Below is a small trained network, with its code and all its weights. Each question gives an input and a target symbol and asks what happens when units are switched off, that is, made to give their printed mean instead of their output.

import numpy as np


def w(rows, s, z=0):
    codes = np.array(rows[::2]) - 128.0
    scale = np.full(codes.shape[1], s)
    scale[-1] = z or s
    return codes * scale


def norm(h):
    return h / np.sqrt((h * h).mean(-1, keepdims=True) + 1e-5)


def f(y):
    return y / 2 * (1 + np.tanh(0.7978845608 * (y + 0.044715 * y**3)))


def softmax(a):
    e = np.exp(a - a.max(-1, keepdims=True))
    return e / e.sum(-1, keepdims=True)


def log_softmax(a):
    a = a - a.max(-1, keepdims=True)
    return a - np.log(np.exp(a).sum(-1, keepdims=True))


def net(x, mask):
    ids = ['ΓΔΠΣΩαβεζηθμξψ'.index(c) for c in x.split()]
    T = len(ids)
    res = E[ids] + P[:T]
    u = 0
    for l in range(2):
        q, k, v = (norm(res) @ M[l].T for M in (Q, K, V))
        z = softmax(np.where(np.tri(T) > 0, q @ k.T / 4**0.5, -1e9)) @ v
        res = res + np.where(mask[u], z, O[l][:, -1]) @ O[l][:, :-1]
        u += 1
        y = f(norm(res) @ A[l][:, :-1].T + A[l][:, -1])
        res = res + np.where(mask[u : u + 8], y, B[l][:, -1]) @ B[l][:, :-1]
        u += 8
    return log_softmax(norm(res)[-1] @ U[:, :-1].T + U[:, -1])


Q, K, V, O, A, B = {}, {}, {}, {}, {}, {}
E = w([
[118,157,184,143,117,87,143,148],'Γ',
[133,95,161,125,68,168,87,178],'Δ',
[104,63,208,155,137,68,138,97],'Π',
[198,97,112,176,143,151,189,109],'Σ',
[223,169,78,105,181,59,166,131],'Ω',
[126,117,108,88,104,202,74,181],'α',
[86,149,136,136,70,109,113,134],'β',
[162,85,128,164,99,195,118,103],'ε',
[43,127,98,109,139,151,218,151],'ζ',
[133,229,98,163,108,99,44,107],'η',
[110,165,250,114,131,196,96,9],'θ',
[168,67,107,89,191,118,156,156],'μ',
[167,188,96,78,146,118,109,107],'ξ',
[124,144,55,174,140,138,105,161],'ψ',
],0.022)
P = w([
[253,117,125,2,54,71,144,87],'0',
[230,168,154,105,82,61,117,135],'1',
[175,190,187,166,116,61,123,163],'2',
[173,187,158,159,132,96,151,104],'3',
[138,175,169,157,148,124,160,75],'4',
[108,176,164,154,152,135,163,66],'5',
[96,172,161,140,161,145,174,55],'6',
[114,162,169,145,150,141,184,110],'7',
],0.006)
Q[0] = w([
[65,133,160,132,100,78,185,95],'L0H1',
[120,175,148,154,2,198,127,107],'L0H1',
[230,166,196,139,153,216,80,116],'L0H1',
[154,182,76,142,108,122,184,114],'L0H1',
],0.0078)
K[0] = w([
[174,105,213,141,72,103,151,72],'L0H1',
[1,187,104,175,133,130,154,36],'L0H1',
[184,179,149,202,242,183,94,93],'L0H1',
[172,158,74,121,112,165,133,205],'L0H1',
],0.0075)
V[0] = w([
[135,57,169,162,41,66,178,46],'L0H1',
[137,162,191,78,212,66,6,144],'L0H1',
[3,230,153,217,55,184,91,89],'L0H1',
[90,35,53,156,129,147,147,46],'L0H1',
],0.0044)
O[0] = w([
[153,98,167,136,111,56,196,185,254],'L0H1',
[152,77,157,96,226,137,17,69,60],'L0H1',
[210,156,155,92,50,34,59,158,70],'L0H1',
[118,181,203,231,122,86,2,134,76],'L0H1',
],0.0077,0.0018)
A[0] = w([
[70,163,165,70,175,179,65,176,92],'L0N1',
[133,80,138,182,147,103,173,227,81],'L0N2',
[85,181,1,176,145,156,27,96,105],'L0N3',
[160,11,205,120,185,81,131,111,155],'L0N4',
[123,141,141,12,116,96,102,123,252],'L0N5',
[95,218,54,173,53,47,158,158,152],'L0N6',
[33,223,74,169,167,102,177,140,111],'L0N7',
[205,176,92,174,128,146,42,178,47],'L0N8',
],0.0066,0.0028)
B[0] = w([
[169,110,104,122,139,137,179,11,139],'L0N1',
[135,119,90,176,96,151,109,113,192],'L0N2',
[114,171,111,184,179,117,132,64,208],'L0N3',
[61,97,144,177,149,161,115,163,231],'L0N4',
[137,151,108,201,171,96,121,185,207],'L0N5',
[140,132,94,105,138,141,116,132,253],'L0N6',
[94,167,116,106,133,104,120,112,187],'L0N7',
[104,170,141,167,113,178,98,103,177],'L0N8',
],0.011,0.0039)
Q[1] = w([
[214,194,148,167,162,87,53,133],'L1H1',
[189,126,170,200,181,81,254,74],'L1H1',
[41,237,224,191,72,109,138,87],'L1H1',
[147,142,112,87,48,46,124,220],'L1H1',
],0.0071)
K[1] = w([
[71,233,109,230,122,158,76,25],'L1H1',
[125,74,55,209,238,137,254,82],'L1H1',
[100,136,115,149,215,172,54,154],'L1H1',
[176,135,99,77,27,87,84,114],'L1H1',
],0.0076)
V[1] = w([
[90,122,66,104,149,79,166,112],'L1H1',
[255,35,224,46,143,113,189,70],'L1H1',
[110,31,52,129,211,112,152,181],'L1H1',
[90,165,154,84,201,107,155,107],'L1H1',
],0.0058)
O[1] = w([
[255,84,124,115,155,140,77,150,146],'L1H1',
[113,120,184,75,102,143,226,145,3],'L1H1',
[163,126,97,89,25,29,61,127,216],'L1H1',
[144,181,201,159,179,110,149,204,78],'L1H1',
],0.0068,0.0024)
A[1] = w([
[173,144,146,120,109,43,9,185,73],'L1N1',
[63,68,161,193,68,232,85,165,170],'L1N2',
[165,248,137,161,200,89,151,171,149],'L1N3',
[72,115,99,2,190,95,248,190,202],'L1N4',
[147,182,72,86,174,177,172,93,48],'L1N5',
[187,135,48,122,94,96,120,183,30],'L1N6',
[93,78,150,73,199,245,134,136,88],'L1N7',
[155,129,157,204,118,125,242,126,3],'L1N8',
],0.0079,0.0034)
B[1] = w([
[224,167,111,191,76,106,109,95,190],'L1N1',
[158,139,150,103,204,76,176,127,253],'L1N2',
[175,41,186,75,210,201,145,89,236],'L1N3',
[147,207,139,164,182,162,76,180,230],'L1N4',
[45,102,136,62,26,2,140,61,179],'L1N5',
[67,134,211,48,86,103,87,71,171],'L1N6',
[163,55,169,133,69,198,78,127,158],'L1N7',
[90,122,127,135,91,153,214,69,199],'L1N8',
],0.0076,0.0049)
U = w([
[122,129,95,98,139,106,101,144,100],'Γ',
[108,116,115,54,121,114,114,189,136],'Δ',
[42,65,112,177,170,1,92,137,192],'Π',
[139,162,82,154,105,151,224,109,179],'Σ',
[168,129,115,15,223,70,139,74,75],'Ω',
[138,168,110,130,138,138,114,137,11],'α',
[172,169,113,122,55,54,50,137,207],'β',
[122,171,109,133,151,105,125,178,9],'ε',
[46,250,111,104,125,146,128,204,250],'ζ',
[136,201,70,246,205,110,60,75,61],'η',
[117,154,98,131,149,104,109,153,18],'θ',
[131,81,64,143,177,194,61,202,240],'μ',
[84,101,97,61,109,129,78,113,208],'ξ',
[75,194,227,98,133,198,97,90,26],'ψ',
],0.0074,0.002)

Each question gives the input, a string of symbols that net reads in full, and the target symbol t.
The units are the heads (4 rows each of Q, K, V and O) and the neurons (one row each of A and B). Each row of codes is followed by its name. A weight is (code - 128) times the scale printed after its matrix; where a second scale follows, it is the last column's (O, A, B and U).
mask holds one flag per unit, layer by layer, with each layer's heads first. A switched-off unit (its flag False) gives its mean, the last column of its rows in O or B, instead of its output. The means were averaged over made-up inputs and are rounded, as every weight is.
A unit's drop is (log p(t) with every unit on - log p(t) with that unit switched off) / (log p(t) with every unit on - log p(t) with every unit switched off).
The circuit of an input: a set's keep is (log p(t) with only the set's units on - log p(t) with every unit switched off) / (log p(t) with every unit on - log p(t) with every unit switched off). Starting from the 12 units with the biggest drops (on a tie, the unit counted first), units are removed one at a time, each time the one whose removal leaves the highest keep (on an exact tie, the one counted first), for as long as the keep stays at least 0.8.
circuit, biggest first: the units of the circuit, biggest drop first
unit that matters most: the unit with the biggest drop
top k neurons: the k neurons with the biggest drops, biggest first
k most important neurons of layer l: the k neurons of layer l with the biggest drops, biggest first
drop when u is switched off: that unit's drop, to one decimal
input Π μ ζ μ β Δ, target β: 3 most important neurons of layer 0 : [L0N5; L0N3; L0N6]
input Π ψ η Δ, target η: unit that matters most : L0N5
input Σ Σ ψ α, target η: circuit, biggest first : [L0H1; L1H1; L0N3]
input Π Σ ζ Δ, target ζ: top 2 neurons : [L1N3; L1N1]
input α α Σ Σ β Δ, target β: top 3 neurons : [L0N5; L1N1; L1N3]
input μ θ ζ θ ε α, target ψ: circuit, biggest first : [L1H1; L0H1; L0N1]
input α β θ α, target ψ: circuit, biggest first : [L1H1; L0N1; L0N8; L1N5]
input β ζ ξ, target Ω: top 3 neurons : [L1N3; L1N5; L0N4]
input ξ Δ μ ε, target β: circuit, biggest first : [L1H1; L0N4]
input β Π ε, target Σ: circuit, biggest first : [L1H1; L0H1; L1N8]
input Σ β μ Σ Γ, target β: top 2 neurons : [L1N1; L0N2]
input Ω Γ ξ, target Ω: circuit, biggest first : [L0H1; L1N5; L1H1]
input μ ψ Δ, target ψ: top 2 neurons : [L0N3; L1N2]
input ε ψ β, target β: 2 most important neurons of layer 1 : [L1N1; L1N6]
input ζ ε α Σ ε, target Σ: most important neuron of layer 0 : [L0N4]
input ξ Σ Δ Π Δ Π Δ, target Π: 3 most important neurons of layer 1 : [L1N2; L1N3; L1N4]
input θ ξ ε Σ ξ ψ ζ, target ζ: top 2 neurons : [L1N4; L0N3]
input ψ Σ θ, target η: drop when L0N8 is switched off : 0.0
input Σ Π μ η Σ α ψ β, target β: drop when L0N3 is switched off : 0.1
input ξ Σ μ, target μ: drop when L0H1 is switched off : 0.3
input θ ψ Σ ψ α, target η: most important neuron of layer 0 : [L0N3]
